The rows lie along a hidden order. The number after each row says roughly how far along it the row is, from 0 to 10. A new part has a new order.
(in the rows, 100 means zero)
[118  96  97 132  95  99  88  94 108  99  97  91 104 100 110 104 107 104
 104  94  95 107  96 101  77]	1
[112 110  88 108  98 120  81 101  71 107  92  99 138  95  89  81 122  96
  90 103  86 103  99 105 137]	8
[107 114 123  74  98  96 107  84  75 100 112 102 106  87 104 106 106  82
  99  93  91 105  94 101  63]	5
[115 105 142  64 103 115 141  84  91 111 181 111 189  89 105  86 163 101
 111  74 106  99 112  86  73]	2
[128 103 114  66  93  98 108  89  92 104  75 106 111  98 101 101 102  85
 106  94 101 110  92 100 122]	7
[111 104  97  77  97 104  69  82  69  93  82  96 100  90  89 119  95 103
 103 105  87 103 102 107  73]	0
[112 105 102 121  96 109  71  99  89  96 119 105 120  89 101 115 122 103
  96 100  78 113 105 102  62]	10
[113 111 109  91  99 109  94  92  79  99 116 103 143  96 106 106 131  89
  92  80  84 102 105 103  98]	0
[116 100 120 101  97  96  98  88  87 105  96  98 123  96 106  90 104 107
 106  85  98 100  96  99  88]	3
[124 112 117 137  96 104 120  99 120 106 155 104 105  86  97 115 100  94
  96  84  95 103 106  92  86]	5
[118 110 112  83  98  84 102  93 106 110  86 103 149  91  99  90  95  85
  99  65 101  96  88 103 139]	5
[120 106  59 184  95 115  28  90  95  95 108  94  87  92  98 104 143 108
  91 112  85 106 124 100 117]	10
[104 103 143  21  99 111  99  89  81 102  97 110 132  89  80  83  31 121
 112  97  97  96  88 102  76]	2
[105 101 118  58  97 102  90  94  80  96 106 101 105  95  92 102  45 116
 100  98  91  96  90 103  58]	2
[112 111 100 110  97 105  71  82  78  97 122  99  98  82  97 112 115  99
 100 104  93 103 114  97  77]	6
[ 96 107 124  56 100 128  69  92  56  97  96 106 125  93  95  86  64 120
  99 109  85 102  98 103  73]	7
[106 110 124  79 101 106  98  99  70 107 116 105 169  87 105  82 135  96
  95  78  85 100 100 100  95]	8
[113 112  85  54  98 110  95 106  95  93 108 103 140 102  99  88 110  83
  91  94  98 108  92 101 128]	10
[115 108  95  98  97  99 101  95  85 108 106  96 120  94  95  80 125  92
  97  99  97 103  96 100 116]	8
[119  92 109 103  96  93 124  96  82 112 109  94 114  93  95  69 103 103
 109  99 106  97  92  94  73]	9

Next part:
[159 161 110 108  93  74  83  37  88  67  75  81  93 108 111 136 131 129
 123 181 134 118  98  92  98  76  89  80  55  78  73  89 110 138 130 143
 119 131 133 130 100  88  74  75  64  64  35  32  73  92 104 103 115 115
 137 151 149 119 108  99  67  55  60  73  75  68  95  79 118 122]	5
[125 131 106 119 136 126 113 121 107 124 125 119 104 116 112 114 115 106
 100  96  94  88  86  94  98  78  93  90  70  80  85  79  62  75  77  78
  90  88  90 100 101 111 105 110 114 118 125 170 136 126 115 103 112 115
 116 128 129 113 128 107 120 104  98 100  94  99  97  78  81  74]	9
[167 170 106 110  97  73  84  68  93  79  95  83  90  98  71  56  60  64
  91  91 113 108 100 110 103 128 111 108 135 102 129 121 115 127 111  96
 104  96  95  70  76  79  55  90  57  81  48  49  62  80  87 101 101 100
 123 141 131 118 137 119 137 136 121 127 124 118 104 103 102  84]	3
[114  84  96  84  18  55  79  40  93 110 104 106 112 117 126 147 135 121
 119 146 119 100  85  88  97  76  90  86  67  84  86  90 108 142 126 137
 117 130 137 125 109  93  90  92  74  72  48   0  58  73  91  98 106 106
 118 140 160 127 174 114 122 124 105  97  93  81  94  61  69  66]	0
[ 85  68  90  82  35  43  78  45  92  82  98 104 107 121 131 143 135 122
 119 166 135 121 105 100  99  90  94  85  63  68  68  70  66  78  92  96
 107 113 103 170 116 137 138 139 119 117 106 127  88  80  84  96  85  84
  75  62  33  78  69  97 100 117 121 124 124 140 111 142 148 127]	0
[171 194 103 116 147  94  97 126 103  94 116 120  92 137 115 111 122 100
  97 103 132 110 105 120  99  99 102  96  94  78 101 108  80  65  81  77
 103  98 109 134  78  98  77 113  61  93  34  36 102  72  68 100  89  82
  91  87  78  76  37 100  86  64  67 100 117  93  99  94  95  85]	7
[160 137 106 124 141 125 106 141 108 126 139 132 112 132 126 128 132 105
 105 124 114 103  92  96  98  92  93  88  73  70  71  74  62  62  72  55
  87  77  71  18  80  88  81  96  89 109 102 127 109 113 101 103 110 111
 128 145 134 128 148 117 139 130 127 121 116 124 106 116 109 101]	10
[132 105 109 115 137 142 121 157 111 140 128 117 122 103 124 135 123 121
 119 160 106 112 109  92 102 105  99 101  98 105  96  82  91  90  91  75
  83  79  55  10  88  58  74  62  90  67  83  22  79  79  96  95  94  94
  78  58  78  92  94  91  80  96  99  96  87 104 101 106 118 119]	8
[140 166 105 117 147 128 111 138 106 128 118 118 105 122 117 126 128 114
 105 124 123 114 112 111 100 107 101 103 109 103 102 110 102  93  98 104
  99  99 106 113  95 101  91  95  90  95  73  47  69  86  88  98  91  91
  87  79  68  79  51  92  68  63  70  84  91  77  93  79  66  69]	6
